Here is a tiny trained network, its code and every weight. The questions are about switching its units off for an input and a class, where a switched-off unit gives its printed mean instead of its output.

import numpy as np


def w(rows, s, z=0):
    codes = np.array(rows[::2]) - 128.0
    scale = np.full(codes.shape[1], s)
    scale[-1] = z or s
    return codes * scale


def norm(h):
    return h / np.sqrt((h * h).mean(-1, keepdims=True) + 1e-5)


def f(y):
    return y / 2 * (1 + np.tanh(0.7978845608 * (y + 0.044715 * y**3)))


def log_softmax(a):
    a = a - a.max(-1, keepdims=True)
    return a - np.log(np.exp(a).sum(-1, keepdims=True))


def net(x, mask):
    res = np.array(x, float).reshape(1, 3) / 4 @ E
    u = 0
    for l in range(4):
        y = f(norm(res) @ A[l][:, :-1].T + A[l][:, -1])
        res = res + np.where(mask[u : u + 7], y, B[l][:, -1]) @ B[l][:, :-1]
        u += 7
    return log_softmax(norm(res)[-1] @ U[:, :-1].T + U[:, -1])


A, B = {}, {}
E = w([
[162,63,72,77,169,124,93,158,130],'x0',
[135,59,96,207,88,129,206,75,122],'x1',
[255,110,152,134,133,126,190,142,39],'x2',
],0.0046)
A[0] = w([
[76,181,160,140,66,130,70,199,109,2],'L0N1',
[140,209,254,167,82,109,154,118,42,32],'L0N2',
[55,207,190,207,68,151,141,76,82,183],'L0N3',
[99,97,82,152,104,95,137,43,176,125],'L0N4',
[171,158,229,82,155,124,118,195,36,71],'L0N5',
[224,112,160,177,203,57,207,90,133,90],'L0N6',
[57,194,141,68,133,201,30,180,112,174],'L0N7',
],0.0056,0.0048)
B[0] = w([
[116,165,161,117,80,115,179,115,75,130],'L0N1',
[168,148,156,76,54,136,90,74,126,191],'L0N2',
[79,171,147,138,213,94,151,254,169,239],'L0N3',
[84,135,123,153,215,102,155,168,195,181],'L0N4',
[166,128,197,120,160,39,125,91,231,209],'L0N5',
[70,154,117,104,100,156,76,192,42,193],'L0N6',
[169,121,101,141,76,147,137,156,20,255],'L0N7',
],0.0067,0.0056)
A[1] = w([
[50,84,115,123,195,132,111,111,250,161],'L1N1',
[214,128,159,105,225,58,74,101,175,83],'L1N2',
[135,213,191,114,92,152,138,11,165,104],'L1N3',
[89,2,38,139,130,133,90,39,221,66],'L1N4',
[109,115,145,174,75,163,150,22,70,4],'L1N5',
[118,221,211,184,95,171,167,102,66,79],'L1N6',
[110,123,63,121,209,185,111,119,245,128],'L1N7',
],0.0061,0.0044)
B[1] = w([
[176,64,181,115,94,73,179,41,145,254],'L1N1',
[38,117,164,104,214,143,173,28,132,214],'L1N2',
[242,204,127,228,42,39,159,158,225,139],'L1N3',
[255,174,155,79,70,130,193,43,53,192],'L1N4',
[168,139,216,92,114,133,126,73,141,102],'L1N5',
[65,209,93,120,94,192,210,113,201,199],'L1N6',
[115,75,162,244,90,109,219,145,131,214],'L1N7',
],0.0062,0.0039)
A[2] = w([
[144,18,100,73,185,149,44,87,55,208],'L2N1',
[210,47,153,178,78,137,143,80,93,115],'L2N2',
[165,26,30,151,77,127,30,134,90,83],'L2N3',
[124,91,72,141,106,132,97,137,195,101],'L2N4',
[136,23,103,47,167,220,88,19,119,1],'L2N5',
[71,179,76,149,3,214,179,124,114,97],'L2N6',
[135,130,133,151,105,125,182,181,91,139],'L2N7',
],0.0067,0.0046)
B[2] = w([
[105,13,164,69,150,130,45,118,185,253],'L2N1',
[184,195,58,95,57,124,105,101,126,198],'L2N2',
[178,3,73,243,58,243,84,62,39,196],'L2N3',
[61,93,218,183,191,201,71,120,142,106],'L2N4',
[88,209,220,18,202,30,122,144,196,145],'L2N5',
[126,187,69,51,245,122,170,205,90,208],'L2N6',
[79,126,83,45,74,171,113,180,118,208],'L2N7',
],0.0066,0.005)
A[3] = w([
[124,20,80,178,66,226,61,101,94,78],'L3N1',
[180,253,130,193,127,65,128,75,134,87],'L3N2',
[222,181,153,169,79,90,113,75,139,137],'L3N3',
[148,15,56,155,102,232,16,106,87,1],'L3N4',
[212,27,93,162,145,105,129,97,47,109],'L3N5',
[198,12,92,91,208,192,62,136,149,176],'L3N6',
[56,143,52,63,101,222,83,231,41,198],'L3N7',
],0.0075,0.0057)
B[3] = w([
[95,50,127,160,120,201,70,40,120,185],'L3N1',
[192,108,171,113,51,141,33,180,111,156],'L3N2',
[166,160,82,102,54,113,84,179,126,165],'L3N3',
[57,43,177,192,199,226,42,60,79,190],'L3N4',
[85,66,33,159,136,202,93,2,124,175],'L3N5',
[107,91,156,105,177,76,130,29,139,196],'L3N6',
[148,197,52,159,169,212,138,133,51,249],'L3N7',
],0.0093,0.011)
U = w([
[102,227,21,161,196,232,154,215,42,241],'0',
[50,35,72,183,212,252,31,19,45,147],'1',
[34,74,154,235,159,56,218,212,227,153],'2',
[201,37,40,160,1,88,164,23,133,62],'3',
[231,213,221,51,47,42,52,218,181,4],'4',
[126,46,214,22,224,41,85,35,185,50],'5',
],0.0096,0.0036)

Each question gives the input, the list of numbers given to net, and the class t.
The units are the neurons (one row each of A and B). Each row of codes is followed by its name. A weight is (code - 128) times the scale printed after its matrix; where a second scale follows, it is the last column's (A, B and U).
mask holds one flag per neuron, layer by layer. A switched-off neuron (its flag False) gives its mean, the last column of its row in B, instead of its output. The means were averaged over made-up inputs and are rounded, as every weight is.
A unit's drop is (log p(t) with every unit on - log p(t) with that unit switched off) / (log p(t) with every unit on - log p(t) with every unit switched off).
most important unit: the unit with the biggest drop
top k neurons: the k neurons with the biggest drops, biggest first
k most important neurons of layer l: the k neurons of layer l with the biggest drops, biggest first
drop of u: that unit's drop, to one decimal
input [0,1,-7], class 2: most important unit => L0N4
input [2,-6,1], class 5: top 3 neurons => [L0N5 L0N6 L1N2]
input [-5,0,7], class 4: top 4 neurons => [L0N2 L0N5 L0N7 L1N3]
input [7,7,0], class 3: top 2 neurons => [L0N7 L1N4]
input [0,7,-4], class 2: top 2 neurons => [L0N4 L0N3]
input [0,1,1], class 0: top 3 neurons => [L2N6 L1N1 L3N7]
input [-8,2,-2], class 2: top 2 neurons => [L0N3 L0N7]
input [-7,0,2], class 4: 2 most important neurons of layer 0 => [L0N7 L0N2]
input [0,8,8], class 0: top 3 neurons => [L1N6 L0N6 L2N6]
input [7,0,3], class 5: top 3 neurons => [L0N7 L1N2 L2N5]
input [-8,6,0], class 2: top 2 neurons => [L0N7 L0N3]
input [8,-1,6], class 5: top 2 neurons => [L0N7 L1N2]
input [0,-4,7], class 4: top 4 neurons => [L1N3 L0N5 L0N3 L0N2]
input [-6,1,-6], class 2: most important neuron of layer 3 => [L3N7]
input [0,2,7], class 0: 2 most important neurons of layer 0 => [L0N6 L0N7]
input [-1,6,8], class 0: drop of L1N6 => 0.1
input [5,6,-1], class 3: drop of L0N7 => 0.6
input [5,2,-1], class 3: drop of L0N7 => 0.7
